Below are the code and all the weights of a small trained network. Each question names an input and a class and asks about switching units off, where a switched-off unit gives its printed mean instead of its output.

import numpy as np


def w(rows, s, z=0):
    codes = np.array(rows[::2]) - 128.0
    scale = np.full(codes.shape[1], s)
    scale[-1] = z or s
    return codes * scale


def f(y):
    return np.maximum(y, 0)


def log_softmax(a):
    a = a - a.max(-1, keepdims=True)
    return a - np.log(np.exp(a).sum(-1, keepdims=True))


def net(x, mask):
    res = np.array(x, float).reshape(1, 3) / 4 @ E
    y = f(res @ A[0][:, :-1].T + A[0][:, -1])
    res = res + np.where(mask, y, B[0][:, -1]) @ B[0][:, :-1]
    return log_softmax(res[-1] @ U[:, :-1].T + U[:, -1])


A, B = {}, {}
E = w([
[9,109,141,61,60,49,229,221,97,109,64],'x0',
[149,56,61,127,162,104,153,99,88,168,127],'x1',
[119,101,204,75,101,56,201,51,42,42,159],'x2',
],0.013)
A[0] = w([
[94,231,200,136,110,150,116,212,163,91,129,89],'neuron 1',
[61,122,173,98,105,106,189,181,105,101,116,92],'neuron 2',
[73,106,58,124,112,113,152,230,138,152,102,81],'neuron 3',
[121,114,106,119,137,127,140,160,140,121,126,254],'neuron 4',
[99,147,40,139,133,148,104,254,180,172,104,64],'neuron 5',
[128,41,9,133,139,123,163,142,99,141,127,55],'neuron 6',
],0.014,0.012)
B[0] = w([
[114,95,135,54,140,105,124,136,163,208,108,213],'neuron 1',
[162,127,122,140,147,149,124,105,141,87,146,251],'neuron 2',
[165,124,113,151,149,141,83,123,142,128,125,228],'neuron 3',
[66,225,119,205,73,154,145,134,57,221,163,202],'neuron 4',
[144,110,149,114,132,118,171,91,109,39,151,247],'neuron 5',
[121,86,171,7,142,104,114,138,205,174,101,194],'neuron 6',
],0.019,0.023)
U = w([
[247,150,32,170,206,217,62,116,197,146,169,89],'0',
[80,85,171,85,78,74,254,106,66,34,149,139],'1',
[89,93,132,68,122,99,141,161,175,206,86,75],'2',
[67,167,80,187,39,144,142,175,78,179,118,251],'3',
[116,72,61,142,115,96,129,204,133,77,35,86],'4',
],0.01,0.011)

Each question gives the input, the list of numbers given to net, and the class t.
The units are the neurons (one row each of A and B). Each row of codes is followed by its name. A weight is (code - 128) times the scale printed after its matrix; where a second scale follows, it is the last column's (A, B and U).
mask holds one flag per neuron, in row order. A switched-off neuron (its flag False) gives its mean, the last column of its row in B, instead of its output. The means were averaged over made-up inputs and are rounded, as every weight is.
A unit's drop is (log p(t) with every unit on - log p(t) with that unit switched off) / (log p(t) with every unit on - log p(t) with every unit switched off).
The circuit of an input: a set's keep is (log p(t) with only the set's units on - log p(t) with every unit switched off) / (log p(t) with every unit on - log p(t) with every unit switched off). Starting from all 6 units, units are removed one at a time, each time the one whose removal leaves the highest keep (on an exact tie, the one counted first), for as long as the keep stays at least 0.8.
circuit, biggest first: the units of the circuit, biggest drop first
unit that matters most: the unit with the biggest drop
k most important neurons: the k neurons with the biggest drops, biggest first
drop of u: that unit's drop, to one decimal
input [4,2,3], class 0: 2 most important neurons => (neuron 5; neuron 2)
input [1,-6,-4], class 2: unit that matters most => neuron 1
input [-5,-5,-6], class 1: circuit, biggest first => (neuron 5; neuron 3)
input [6,5,5], class 0: circuit, biggest first => (neuron 2; neuron 5)
input [-6,8,-4], class 2: 2 most important neurons => (neuron 6; neuron 2)
input [3,2,-1], class 3: 2 most important neurons => (neuron 4; neuron 1)
input [1,-7,-7], class 1: 2 most important neurons => (neuron 5; neuron 6)
input [-2,1,0], class 3: 4 most important neurons => (neuron 5; neuron 2; neuron 3; neuron 6)
input [-4,5,1], class 2: 2 most important neurons => (neuron 2; neuron 5)
input [3,-3,3], class 3: 3 most important neurons => (neuron 5; neuron 6; neuron 3)
input [-2,2,0], class 3: 2 most important neurons => (neuron 5; neuron 2)
input [0,7,6], class 2: 2 most important neurons => (neuron 5; neuron 6)
input [-2,-2,-1], class 3: circuit, biggest first => (neuron 2; neuron 6)
input [8,-3,-3], class 0: unit that matters most => neuron 3
input [3,2,-4], class 1: 3 most important neurons => (neuron 5; neuron 2; neuron 1)
input [-2,-8,-6], class 2: 2 most important neurons => (neuron 1; neuron 2)
input [3,-3,-2], class 3: 2 most important neurons => (neuron 6; neuron 4)
input [-4,0,-8], class 1: drop of neuron 5 => 0.5
input [-5,7,-6], class 2: drop of neuron 6 => 0.6
input [8,5,-1], class 0: drop of neuron 2 => 0.2
input [7,1,-4], class 0: circuit, biggest first => (neuron 3)
